cols: E M L Y T V X A
[ 46   6 -81 -16 -17  50 -11 -75] = Z
[ 46   6 -81 -25 -17  -6 -35 -57] = G
[ 39 -30 -69 -16 -17 -25 -18 -66] = K
[ -5 -45 -69  14   7 -44 -28 -34] = J
[ -4 -30 -11 -46 -14  50 -23 -39] = S
[ 39  21 -30  -1  -5  -6  -9 -79] = Q
[ -6  -1  39  21 -30 -78  -9  -5] = R
both Q J:  => [-5]
col: [-81 -69 -69 -11 -30  39] => L
col: [  6 -30] => M
col: [-69 -69 -11 -30  39] => L
perm: [-79  -9  -6  -5  -1 -30  21  39] => Q
col: [-81 -69 -69 -11] => L
both K S:  => [-30]

cols: Nebib gamo zarez burud loru vog fumam giv suf
[-40 -14 -42 -15  20 -39 -14 -40  19]  W
[-41 -12 -53  20  20 -56  19 -55  17]  B
[-39 -14  19 -42  20 -41 -15 -40 -14]  D
col: [ 20 -42] => burud
col: [ 19 -15] => fumam
which: [-39 -14  19 -42  20 -41 -15 -40 -14] => D
which: [-41 -12 -53  20  20 -56  19 -55  17] => B
perm: [ 19 -40 -14 -39  20 -15 -42 -14 -40] => W
perm: [ 19 -40 -14 -42 -15  20 -39 -14 -40] => W

cols: Lis zazev lobaz Mov Tapez gir gasi robi Soli Bomu
[-73 -26   1  -5  25  17  18  10 -26  -4]  U
[-48 -42 -46  14 -64 -33 -43 -29 -42 -29]  P
[-14   3  15 -29  32   8 -11  12   3 -25]  F
[-63 -23  -2 -13  18   9 -55   6 -23 -12]  C
[ 60  39  32 -18  33  11  53  17  39 -15]  H
both C U:  => [18]
perm: [  3  15 -14  32  12   8   3 -25 -11 -29] => F
both F P:  => [-29]

cols: nep Sezup Zabam lazip ropel gugil kenu Fov Vop Zim
[  1  16  12 -20   4  -6  -3   3  11  -9]  nim
[29 17 23 -2 17 -5  0 13  3 -3]  rif
[ 29  17  23   2  17  -5 -20  13   3  -3]  Rofis
[  4  -9  -5  16  11   1   3 -20  12  -3]  Piz
[  0  20  -1   0  -1  -3   0  42 -22 -15]  Demiz
[-30  30  41 -10  17 -25   9  16  27 -27]  panu
[  3 -24 -12  31   7  12  -9   8  -2 -17]  Samul
[-18  -5  -1  23 -36  10  29   0  -6  70]  zuva
[ 27  -5  24  -2 -18 -15   2  28   9  10]  Vudo
[-22  33  38 -11  21 -19  18   5  26 -27]  Zegal
[ 39  10  19 -13 -32 -14   3  35  -3  21]  mose
both Vudo Samul:  => [-2]
col: [  3  12 -22  27  -2  -6   9  26] => Vop
both Vudo Demiz:  => [-15]
perm: [ 16   3   4 -20  -9  12  -6   1  -3  11] => nim

cols: lupa Nodo Dodug busar vafe bipip vilu
[ 49  33  21  -7 -67 -31  14] : Dotun
[ 14  22  37  51  30 -64  -8] : dener
[-17 -32  46   0  14 -34 -57] : voman
[-46 -40  -7  54  -1  -8  56] : Sib
[55 65 18 47 60  6 -8] : Maza
[ 27  65  50 -56 -41 -19 -63] : mut
[ 24 -52 -73  42  62  38  17] : mebu
[-50  49   5  21 -51  53 -66] : subi
[-29  21  -6 -27 -11 -68   1] : dom
[ 72  63  18 -51  10   7  27] : Safam
[  8 -72 -53   2 -12  -1 -35] : per
[ 72  10  63 -51  28   7  18] : Teveb
perm: [-51   7  10  18  27  63  72] => Safam
perm: [-63 -19 -41 -56  50  65  27] => mut

cols: buk Seg pob suku zenob Pegu Lasa fasu gid lef
[ 16 -19   1  30  14  18   4  -4  15 -10] -> Vefor
[-13  14  30 -40 -39 -39   4 -33  23 -56] -> pina
[ 14  14  30 -40 -39 -39   4 -33  23 -56] -> dak
which: [ 14  14  30 -40 -39 -39   4 -33  23 -56] => dak
perm: [-56 -13  14  30 -40 -39 -39   4 -33  23] => pina

cols: Vef Topus ter napan poda bopan
[ 49 -21 -56  -3 -61   2] -> rep
[ 41 -25   9 -47 -35 -33] -> namo
[ 49 -21 -56 -34 -61   2] -> kep
[ 15 -50   4  36   3 -63] -> Zimu
[ 16  -6  15 -22 -43  15] -> Firov
[ 18   5 -56   6 -51 -17] -> Zadil
[ 47 -36  40  13  21  27] -> pige
col: [49 41 49 15 16] => Vef
col: [  5 -36] => Topus
col: [  2 -63  15] => bopan
col: [-33   2 -63  15] => bopan

cols: Kog kotol pum Vasud
[-44 -27  34  37] -> Rup
[ 21 -12 -22 -15] -> Kes
[ 21 -16 -12 -22] -> pipas
[ 9 -5  5 22] -> vesu
[-50 -35  33  34] -> fof
[ 20 -14 -10 -23] -> geva
[-5  9  5 21] -> sepev
both fof Rup:  => [34]
perm: [ 21 -12 -16 -22] => pipas
both pipas sepev:  => [21]
col: [  9 -50  20] => Kog
perm: [ 5  9 -5 21] => sepev

cols: Pedu siv tun Betiz Tenas gefo munuz Bofu feni
[-36 -37  32 -20  24  -4 -48  -3  -3] = dav
[-31  14   9 -35  31 -34 -46 -57 -32] = Tatom
[ 31 -27  35  22  32  33 -37  30  30] = nite
perm: [ -3  -3 -48  -4  24 -20  32 -37 -36] => dav
both Tatom nite:  => [31]
both nite Tatom:  => [31]
col: [-35  22] => Betiz

cols: zivu zif Dabab zuli Tefu gumi zeven
[-33  -3 -10   1  16  -2   4] = Kozut
[ -4   1 -11   1 -74  -2   2] = dap
[-33  -3 -10   1  16  -2  10] = Ladi
[ 34   2   5  -2  21   1 -13] = gobug
which: [ 34   2   5  -2  21   1 -13] => gobug
perm: [  4  -2  16   1 -10  -3 -33] => Kozut
col: [ 1 -2] => zuli

cols: Sor butak Dol Pago Kufef noral
[-21  34  18  42 -10  13]  Goso
[ 4 18 25 22 -3 20]  sazi
[ 19 -24 -24 -56  15 -23]  gur
[-1  2  1  1  0  0]  Tomu
[ 23 -30 -29 -68  18 -29]  vuzo
[-36  30 -56  17  32  57]  Zuse
[ 38 -24 -24 -56  15 -23]  Tesez
[ -6  24  30  34 -11   3]  makub
[-23  24  30  34 -11   3]  Guv
[-23  15 -24 -24 -56  20]  Tuseb
col: [19 -1] => Sor
perm: [-23  15 -56 -24 -24  19] => gur
both Tuseb sazi:  => [20]
col: [ 20 -23   0 -29  57 -23   3   3] => noral
col: [-29  57] => noral

cols: des kuno fub bod duzif luz serar pom papu
[-27  35 -42  49 -40 -40 -35  -6  27] : neval
[-33  28 -56  43 -37 -35 -39 -10  25] : diti
[ -8  36 -35  55 -34 -48 -38 -16  35] : lan
[-37 -20  23 -34  34  40  18 -15  26] : renud
[-44 -12  20 -36  35  37  24 -19 -38] : Gudu
[ 55 -49  35 -34  36 -35 -38  -8 -16] : rud
[-43  -8  20 -27  42  39  25 -20 -35] : buz
[-27  32 -49  49 -40 -38 -30 -15  37] : poku
[-26  29 -38  47 -45 -36 -35 -13  27] : balot
[-53 -16  19 -19  34  36  29 -31 -26] : Gori
[-37 -20  23 -34  34  40  18 -15 -31] : Zor
perm: [-38 -19  24  37  35 -36  20 -12 -44] => Gudu
perm: [-34  -8  36  35 -38  55 -16 -48 -35] => lan

cols: lese tob gozo zuk pibo kador meb sege Fepul lak
[-39 -30 -21  22  57 -57   9 -20  -7 -21]  Tage
[-57  23 -30   6   9  57 -39  -7 -20 -21]  bezip
[-39 -30  23 -21   7 -20   9  57  -7 -57]  niv
which: [-39 -30  23 -21   7 -20   9  57  -7 -57] => niv
perm: [-21  -7 -20   9 -57  57  22 -21 -30 -39] => Tage
col: [9 7] => pibo
perm: [-57 -39 -30 -21 -20  -7   7   9  23  57] => niv
perm: [-57 -39 -30 -21 -20  -7   6   9  23  57] => bezip
which: [-39 -30 -21  22  57 -57   9 -20  -7 -21] => Tage

cols: guk Tosof Gagu kuliz Fuza totuv Tasot vafez
[-63 -23 -32  38 -38 -26 -36  48]  tene
[-63 -16  18   8 -24 -38 -55  29]  ses
[-63 -16  18   8 -24 -38 -55  28]  Mure
[ 66 -65  45 -65  79  49   9 -64]  pufak
[ -1 -18 -52   6  41  34   7   7]  Gifib
[ 28  19  37 -64 -69 -62   5 -38]  buran
both pufak buran:  => [-64]
col: [-24  79  41 -69] => Fuza
col: [-16 -16] => Tosof
col: [ 45 -52  37] => Gagu
col: [-32  18] => Gagu

cols: Pez bof Linu boni Vize zonok Goter Zizot dis lov
[ 21 -32 -23 -25  39 -17   4 -25  47  56] = tezos
[ 24 -32  13   8 -59 -32  48 -68  53 -10] = beg
[ 28 -41 -25 -29 -55 -24   9  13  62  66] = Kelag
[-10  18  39  43  10  -1  35  14 -22 -86] = vabo
[ -3   2 -36 -35  17  14 -45  43  -6  66] = zazet
[ 29 -41 -34 -37 -52 -20  -3 -29  58  84] = Par
col: [-17 -32] => zonok
both vabo tezos:  => [39]
both beg Kelag:  => [13]
col: [-24  -1] => zonok

cols: Fos Pup pegem Ran
[  2  11 -15 -11]  ref
[  3 -32   5 -15]  Nimel
[  3 -15   5 -31]  sebod
col: [5 5] => pegem
perm: [  3 -15 -32   5] => Nimel
perm: [-31 -15   3   5] => sebod
col: [-15   5] => pegem

cols: Nok Sis marev firo
[ 17  20 -19  70]  regi
[-18 -38  -7  17]  pime
[-48   6 -11  -2]  Petu
[ -2   5 -11 -48]  diru
col: [ 20 -38] => Sis
perm: [  6  -2 -48 -11] => Petu
col: [6 5] => Sis
perm: [-48  -2   5 -11] => diru
perm: [ -2 -48   6 -11] => Petu
col: [-11 -11] => marev

cols: rulas rulub Lamo Tad nonup Nisu Ladoz zegas
[-68  63 -55  63  69  62 -42  43] = Zabe
[-68  63 -55  63  69  62  65 -64] = Sab
[ 67 -68  64 -70 -74 -72 -61  72] = rulu
[-65  70 -57  73  77  76  48 -67] = risa
[-65  70 -57  73  77  76  57 -76] = fum
[-51  50 -43  51  54  50  47 -51] = kabu
[ 44 -42  35 -42 -45   3 -42  43] = mapa
[ 36 -46  37 -50 -51 -55 -28  53] = pov
[ 32   4   3  14   7  31 -48 -23] = zoz
col: [ 43 -64  72 -67 -76 -51  43] => zegas
col: [ 53 -23] => zegas
both rulu Zabe:  => [-68]

cols: Tas kab nare vofog
[ -4  26   9 -19]  papul
[ -3 -35  12 -17]  puba
[ 11 -63  -4 -18]  tova
[  1  -4   0 -15]  rekik
[  7 -35  12  26]  dinip
both tova papul:  => [-4]
both papul dinip:  => [26]
col: [ 26 -35 -63  -4] => kab
col: [-3 11  1  7] => Tas
both tova rekik:  => [-4]
col: [12 -4  0 12] => nare
perm: [ 26 -35   7  12] => dinip

cols: Daga Niroz zak gada Feze gumis vedo gizuv sav fuso
[ 76 -37   8  -9  -3   6 -17  47   6 -84]  pana
[-43 -28  16 -16   7  17  -3  33   1 -82]  Niruz
[ -3 -42   7  33 -82  16 -16  17 -28   1]  pel
[-38  45 -42  32 -37 -44 -41 -43  40 -28]  mag
both pel pana:  => [-3]
col: [ 6 17 16] => gumis
perm: [  1 -82 -43 -28  16 -16   7  17  -3  33] => Niruz
col: [  6   1 -28] => sav
which: [-38  45 -42  32 -37 -44 -41 -43  40 -28] => mag

cols: nepag fep maso gop Nibes luri
[-11  36  23 -31  57 -83] -> Dif
[23 30  8 16 43 -4] -> ropov
[-30  42 -56 -21 -11  26] -> bil
[-59  -3  67   3 -23 -20] -> nub
[ 67  30 -40   1   3 -41] -> Kiter
[ 66 -83 -19 -52   5 -46] -> Zumir
[ 57 -31 -10  23 -83  36] -> pagu
[ 71  22 -34 -38 -16 -45] -> fifep
[-31  22 -83  57  36 -11] -> Zizuk
[ 26 -44  14 -11   0  17] -> rapu
col: [ -4  26 -20 -41 -46] => luri
both pagu Zumir:  => [-83]
perm: [-83 -31 -10  23  36  57] => pagu
col: [-23   3   5 -83 -16  36   0] => Nibes
col: [-11 -23   3   5 -83] => Nibes
both ropov Kiter:  => [30]
perm: [-83 -31 -11  23  36  57] => Dif

cols: Bop bogit Fuput Nomo tav bamif selad Bagan kipim
[  3  21  34 -15 -11  83  -8  51 -18]  Sel
[ -3  17  22  16 -13  -8   2   0  -1]  dev
[ -3  -7  22  17 -13  -8   2   2 -15]  Nozib
which: [ -3  17  22  16 -13  -8   2   0  -1] => dev
both dev Sel:  => [-8]

cols: minav Katud pem Nefof
[-13 -45  25  -2] = mege
[-32   6  -4 -13] = gat
[ 76 -19   4   1] = lesap
[-18  -2  -1 -27] = Muti
[ 62   7 -47  -5] = Taz
[ 61 -19   4  11] = rukup
[ 13  33 -58   4] = dida
[ -9  18 -27   2] = Tuzug
[ 61 -19   4   1] = vukuz
perm: [-27  -9   2  18] => Tuzug
col: [  1 -27  -5  11   4   2] => Nefof
perm: [ 13  33   4 -58] => dida
col: [-13 -32  76 -18  62] => minav
col: [-5 11  4] => Nefof
perm: [  1   4 -19  76] => lesap

cols: luzat migek vado folib Zupe
[  3  52  15 -57  17] = Sesul
[ -6 -46  43  33  -9] = vor
[-11   0  35 -46  17] = keseg
[ 15  76  18 -34   7] = vozad
[-17 -32 -33 -22  10] = Geloz
[ 10  15   0  50 -17] = Dage
[ 15  75 -10 -18   7] = fis
[-23 -84  15  11   2] = Gevu
[  6  59  38 -52  15] = Nudav
[ 19  20  30  64 -24] = vuge
[ -9 -65   1  47 -12] = diguk
[ 15  35   7  21 -10] = zubik
col: [35 18] => vado
both Sesul vozad:  => [15]
perm: [-32 -33 -22  10 -17] => Geloz
both fis Dage:  => [15]
col: [  2  15 -24] => Zupe
col: [-22  50 -18  11 -52  64  47  21] => folib

cols: vil vovop vabaz lonu sesod tosit
[ 25 -15 -51  -5  15  18]  Valed
[ 16 -14  -9  14  21 -63]  nuzu
[ 14 -14 -10  14  22 -63]  napor
[ 18  -6  15 -51  25 -15]  sidom
[  7 -11 -57  -7  41   5]  votu
[  9   1   0  17   6 -69]  Mamug
[63 16 14 -1  5 23]  Zazo
[  9   6  17   0   2 -69]  lifa
[ -3  39 -36  18 -44  12]  mese
perm: [-51 -15  -6  15  18  25] => sidom
which: [  9   6  17   0   2 -69] => lifa
perm: [-51 -15  -5  15  18  25] => Valed
col: [ 18 -63] => tosit
perm: [-69   6  17   0   1   9] => Mamug

cols: suziz depiz muto suzu Ferum lilip
[ 15 -73  14   8  27  28]  tik
[-11  63 -13  -8   6 -22]  num
[ 17 -75  11   5  -5  29]  gute
[ 16  28  14   8 -13  30]  Bib
col: [ 15 -11] => suziz
which: [ 16  28  14   8 -13  30] => Bib
col: [27  6 -5] => Ferum
both num Bib:  => [-13]

cols: vuvaf zosa piva fek kef nevo fedug gizi lotas
[ -9  28 -10  80  -3 -42 -15  -9 -13] : duf
[ -8  21 -52  -6   2 -35 -25  19  33] : tibof
[ 42  -1 -16  42  35 -38 -10 -41 -11] : nema
[ -2   8  20 -17  -9 -12 -16  15  -9] : rutez
[ -9 -10  80  -9 -15  29 -42  -3 -13] : zufi
col: [-25 -10 -16] => fedug
both rutez duf:  => [-9]
perm: [ -9 -13  -9  28 -10  80  -3 -42 -15] => duf
both zufi rutez:  => [-9]
perm: [-13  -3 -42  29 -15  -9  80 -10  -9] => zufi

cols: Doko Gusi vazuv divaf dodan toli peke
[-63  -6  15 -12  25  68  37] -> gep
[ 68 -12 -63  36  -6  25  15] -> sok
[ 71 -17 -64  34  12  25  -3] -> Gebet
[ 14  -3 -63  36  17  25  15] -> zoso
[ 46 -18  -2  34  -5  38  -6] -> ven
[ 55 -30 -81  32   8  15  22] -> semav
[ 53 -20 -72  62   5  17  28] -> Mutu
both gep semav:  => [15]
perm: [ 15  25  -6  36 -63 -12  68] => sok
both gep Gebet:  => [25]
both Mutu zoso:  => [17]
perm: [ -6  46 -18  -2  34  -5  38] => ven
perm: [ 12  25  -3  71 -17 -64  34] => Gebet

cols: Rinum vusu dibo Vide nanos dob
[ 14  32 -35  -4  40 -11] : zadi
[ 38  -3 -72  -8  12 -39] : keva
[-14 -38 -44 -28   6 -36] : Kula
[  0 -13   1  -1   1 -14] : fedi
col: [40 12  6] => nanos
both Kula fedi:  => [-14]
col: [-4 -8] => Vide
col: [6 1] => nanos

cols: midot lum dab Vapit
[ 18  10  58 -40] = dod
[-16 -73 -11  34] = Tiz
[-18 -12 -72  36] = risur
[-30 -15 -79  60] = mifo
[  8   9  72 -34] = Putil
[-18 -13 -84  40] = feved
[-16  34 -74 -11] = Fede
[ 61   9 -52 -53] = Voke
[-41  -9  54  46] = Nuza
[ 12  12  85 -41] = katu
[ 13  11  74 -40] = vifo
perm: [-73 -16 -11  34] => Tiz
perm: [-74 -11 -16  34] => Fede

cols: Rukip nodup Rine Lup zap guve maro
[ 17   6  23 -57  70 -57 -52] -> Zalu
[ 32  34 -23   7 -10   5   1] -> Sim
[-31 -34  27 -25  12 -18  -9] -> dugon
[ 49 -49  10 -56  82 -51 -57] -> lede
[-15 -16  24 -51  10 -37 -21] -> vumez
[ 11   5  21  -7 -36   0  17] -> Notip
[-11 -48  32 -64  42 -50 -37] -> Nore
[-39  16  13   3 -41   8  21] -> masif
[ 27 -57  17 -63  75 -55 -54] -> gugu
col: [  5 -18] => guve
both Notip Zalu:  => [17]
both masif Notip:  => [21]
col: [-52   1  -9 -57 -21  17 -37] => maro
both lede Zalu:  => [-57]
col: [  6  34 -34] => nodup

